Below is a small trained network, with its code and all its weights. Each question gives an input and a class and asks what happens when units are switched off, that is, made to give their printed mean instead of their output.

import numpy as np


def w(rows, s, z=0):
    codes = np.array(rows[::2]) - 128.0
    scale = np.full(codes.shape[1], s)
    scale[-1] = z or s
    return codes * scale


def f(y):
    return y / 2 * (1 + np.tanh(0.7978845608 * (y + 0.044715 * y**3)))


def log_softmax(a):
    a = a - a.max(-1, keepdims=True)
    return a - np.log(np.exp(a).sum(-1, keepdims=True))


def net(x, mask):
    res = np.array(x, float).reshape(1, 8) / 4 @ E
    y = f(res @ A[0][:, :-1].T + A[0][:, -1])
    res = res + np.where(mask, y, B[0][:, -1]) @ B[0][:, :-1]
    return log_softmax(res[-1] @ U[:, :-1].T + U[:, -1])


A, B = {}, {}
E = w([
[119,127,18,92,133,81,186,101,154,171],'x0',
[96,78,77,172,149,237,77,121,125,215],'x1',
[34,176,156,61,52,144,67,215,179,116],'x2',
[61,112,134,145,85,106,93,175,65,169],'x3',
[129,160,87,173,64,123,134,69,254,161],'x4',
[111,141,109,117,118,32,131,122,176,118],'x5',
[190,200,121,164,53,123,232,148,129,229],'x6',
[140,144,186,46,112,86,99,2,161,157],'x7',
],0.0088)
A[0] = w([
[233,47,69,193,185,77,194,135,52,128,100],'N0',
[134,113,162,181,99,120,101,117,153,138,2],'N1',
[130,76,35,109,169,115,138,51,233,144,112],'N2',
[28,87,128,118,140,82,49,133,139,60,159],'N3',
[84,113,206,55,167,68,81,151,78,64,210],'N4',
[149,104,177,202,61,184,53,171,155,53,71],'N5',
[195,77,142,221,144,78,236,169,26,118,171],'N6',
[228,152,217,102,152,144,146,98,90,167,110],'N7',
[83,127,78,142,126,233,139,122,106,216,132],'N8',
[221,181,195,63,121,129,134,122,79,115,82],'N9',
[144,179,72,123,74,136,203,108,184,123,194],'N10',
[135,67,87,114,123,201,52,170,47,189,168],'N11',
[139,136,137,166,136,105,148,140,106,128,36],'N12',
[179,157,2,119,97,174,208,83,174,140,109],'N13',
[102,225,149,105,73,60,149,169,184,178,75],'N14',
[124,89,97,205,112,242,108,124,58,180,102],'N15',
[147,57,46,140,102,206,112,123,132,186,141],'N16',
[136,28,107,50,142,68,22,167,103,119,173],'N17',
[94,206,188,194,54,117,172,145,222,98,142],'N18',
[47,111,101,70,118,142,78,195,89,48,71],'N19',
[138,245,115,117,47,107,200,178,122,201,94],'N20',
[109,157,125,171,73,202,46,136,109,168,189],'N21',
],0.0088,0.0081)
B[0] = w([
[186,148,22,198,205,112,199,75,41,63,212],'N0',
[195,162,149,136,106,166,145,74,145,137,124],'N1',
[33,198,182,187,188,111,183,36,231,52,202],'N2',
[100,204,82,113,77,156,47,106,145,54,223],'N3',
[107,62,122,78,34,168,68,107,41,71,251],'N4',
[207,140,122,194,127,121,2,164,145,112,171],'N5',
[197,82,8,112,142,62,170,124,40,134,223],'N6',
[163,40,206,74,148,121,155,91,73,126,177],'N7',
[85,189,180,166,214,93,170,188,118,197,185],'N8',
[145,34,189,84,75,180,131,93,96,109,171],'N9',
[148,188,165,104,176,65,137,144,230,160,206],'N10',
[36,117,193,160,191,196,89,160,15,209,206],'N11',
[85,81,108,95,152,84,198,137,96,102,126],'N12',
[82,114,170,142,226,105,220,138,234,137,199],'N13',
[88,86,151,109,25,27,144,168,158,213,190],'N14',
[83,134,155,193,222,172,163,158,47,203,191],'N15',
[111,166,190,186,196,177,121,92,108,208,186],'N16',
[18,125,107,100,98,168,114,115,131,83,213],'N17',
[176,71,126,195,42,47,122,174,164,117,199],'N18',
[122,208,58,33,153,154,60,249,73,70,198],'N19',
[167,132,153,74,103,64,248,229,128,196,200],'N20',
[111,71,166,190,77,134,52,168,119,184,189],'N21',
],0.0079,0.015)
U = w([
[123,164,184,149,185,128,188,69,240,115,218],'0',
[177,71,254,59,87,152,101,61,51,108,134],'1',
[144,144,172,93,36,60,187,206,181,184,224],'2',
[36,153,134,149,103,99,69,14,172,74,3],'3',
[100,151,197,199,176,199,105,170,59,225,12],'4',
[63,169,88,45,90,176,55,224,86,61,84],'5',
[208,133,160,251,66,117,43,184,172,87,111],'6',
[227,132,37,181,174,105,211,106,38,104,206],'7',
],0.0091,0.005)

Each question gives the input, the list of numbers given to net, and the class t.
The units are the neurons (one row each of A and B). Each row of codes is followed by its name. A weight is (code - 128) times the scale printed after its matrix; where a second scale follows, it is the last column's (A, B and U).
mask holds one flag per neuron, in row order. A switched-off neuron (its flag False) gives its mean, the last column of its row in B, instead of its output. The means were averaged over made-up inputs and are rounded, as every weight is.
A unit's drop is (log p(t) with every unit on - log p(t) with that unit switched off) / (log p(t) with every unit on - log p(t) with every unit switched off).
The circuit of an input: a set's keep is (log p(t) with only the set's units on - log p(t) with every unit switched off) / (log p(t) with every unit on - log p(t) with every unit switched off). Starting from the 12 units with the biggest drops (on a tie, the unit counted first), units are removed one at a time, each time the one whose removal leaves the highest keep (on an exact tie, the one counted first), for as long as the keep stays at least 0.8.
circuit, biggest first: the units of the circuit, biggest drop first
top k neurons: the k neurons with the biggest drops, biggest first
drop of u: that unit's drop, to one decimal
input [4,4,5,-4,2,-5,7,-1], class 2: top 2 neurons => (N20; N10)
input [4,3,3,-4,-8,-1,6,7], class 1: circuit, biggest first => (N7)
input [4,8,8,7,-3,-3,-6,-7], class 4: top 2 neurons => (N11; N15)
input [1,-1,-2,7,-3,-6,8,0], class 7: top 2 neurons => (N6; N0)
input [3,-2,-6,-7,1,0,-8,2], class 3: circuit, biggest first => (N20; N2)
input [-8,5,2,-1,8,3,-6,-8], class 6: top 3 neurons => (N5; N3; N18)
input [-5,-8,2,-3,0,5,1,-8], class 6: top 3 neurons => (N5; N18; N13)
input [8,6,7,-2,-6,-6,-5,-2], class 4: top 2 neurons => (N11; N16)
input [0,-6,-5,3,-6,6,0,4], class 1: top 2 neurons => (N4; N9)
input [-3,4,-4,-2,-3,-2,-7,5], class 5: top 2 neurons => (N17; N3)
input [-4,-2,6,-3,8,-2,-7,-8], class 6: top 2 neurons => (N5; N18)
input [7,6,-8,-4,-5,8,7,8], class 0: top 2 neurons => (N2; N13)
input [-4,2,5,5,4,3,4,-1], class 2: drop of N1 => 0.0
input [7,-3,4,-3,-5,-1,1,-7], class 7: drop of N3 => 0.2
input [8,6,-8,2,6,-2,-7,-8], class 4: circuit, biggest first => (N16)
input [3,0,0,-5,2,-2,-7,-2], class 3: drop of N2 => 0.2
